Here is a tiny trained network, its code and every weight. The questions are about switching its units off for an input and a class, where a switched-off unit gives its printed mean instead of its output.

import numpy as np


def w(rows, s, z=0):
    codes = np.array(rows[::2]) - 128.0
    scale = np.full(codes.shape[1], s)
    scale[-1] = z or s
    return codes * scale


def f(y):
    return y / 2 * (1 + np.tanh(0.7978845608 * (y + 0.044715 * y**3)))


def log_softmax(a):
    a = a - a.max(-1, keepdims=True)
    return a - np.log(np.exp(a).sum(-1, keepdims=True))


def net(x, mask):
    res = np.array(x, float).reshape(1, 3) / 4 @ E
    y = f(res @ A[0][:, :-1].T + A[0][:, -1])
    res = res + np.where(mask, y, B[0][:, -1]) @ B[0][:, :-1]
    return log_softmax(res[-1] @ U[:, :-1].T + U[:, -1])


A, B = {}, {}
E = w([
[67,198,146,226,175,177,241,181,165,140],'x0',
[8,119,115,81,27,125,156,135,94,145],'x1',
[136,203,48,146,65,116,185,166,20,73],'x2',
],0.014)
A[0] = w([
[207,174,147,125,112,80,142,140,140,60,219],'n1',
[97,138,127,180,166,187,203,170,200,137,224],'n2',
[54,134,143,110,105,195,108,255,216,174,197],'n3',
[241,97,113,123,182,146,40,101,168,145,254],'n4',
[62,69,167,98,71,150,98,109,217,211,231],'n5',
[110,107,99,20,129,53,71,182,76,76,191],'n6',
[138,199,113,154,150,204,208,182,103,97,200],'n7',
],0.009,0.0024)
B[0] = w([
[154,139,98,77,82,134,86,113,157,53,179],'n1',
[82,76,47,183,212,157,147,161,160,181,218],'n2',
[72,100,157,168,150,162,109,103,176,194,195],'n3',
[188,123,188,182,149,224,47,186,152,35,252],'n4',
[75,74,137,143,219,207,198,9,133,104,224],'n5',
[145,117,97,91,138,125,105,73,103,35,215],'n6',
[112,182,74,152,122,113,129,193,88,134,211],'n7',
],0.012,0.019)
U = w([
[106,161,146,133,79,107,153,147,71,161,76],'0',
[167,144,124,84,46,8,132,118,107,93,255],'1',
[206,105,159,147,149,141,74,148,156,94,164],'2',
[127,106,126,67,137,134,135,57,129,118,44],'3',
[83,98,170,125,176,131,144,80,175,173,170],'4',
[119,132,94,139,163,109,131,178,151,183,52],'5',
],0.014,0.0035)

Each question gives the input, the list of numbers given to net, and the class t.
The units are the neurons (one row each of A and B). Each row of codes is followed by its name. A weight is (code - 128) times the scale printed after its matrix; where a second scale follows, it is the last column's (A, B and U).
mask holds one flag per neuron, in row order. A switched-off neuron (its flag False) gives its mean, the last column of its row in B, instead of its output. The means were averaged over made-up inputs and are rounded, as every weight is.
A unit's drop is (log p(t) with every unit on - log p(t) with that unit switched off) / (log p(t) with every unit on - log p(t) with every unit switched off).
The circuit of an input: a set's keep is (log p(t) with only the set's units on - log p(t) with every unit switched off) / (log p(t) with every unit on - log p(t) with every unit switched off). Starting from all 7 units, units are removed one at a time, each time the one whose removal leaves the highest keep (on an exact tie, the one counted first), for as long as the keep stays at least 0.8.
circuit, biggest first: the units of the circuit, biggest drop first
unit that matters most: the unit with the biggest drop
k most important neurons: the k neurons with the biggest drops, biggest first
drop when u is switched off: that unit's drop, to one decimal
input [-3,3,2], class 1: circuit, biggest first : (n5; n4)
input [6,2,-1], class 5: unit that matters most : n7
input [3,5,1], class 5: 4 most important neurons : (n5; n7; n6; n2)
input [0,-2,4], class 1: circuit, biggest first : (n4; n2; n5)
input [5,-7,0], class 5: 2 most important neurons : (n2; n7)
input [-4,6,-2], class 3: 2 most important neurons : (n6; n2)
input [-4,3,2], class 1: 4 most important neurons : (n5; n4; n2; n3)
input [3,-8,7], class 5: 2 most important neurons : (n7; n4)
input [-8,3,3], class 1: 2 most important neurons : (n5; n2)
input [5,-3,-2], class 5: drop when n1 is switched off : 0.0
input [2,8,5], class 0: drop when n2 is switched off : 0.1
input [0,3,2], class 1: drop when n2 is switched off : 0.3
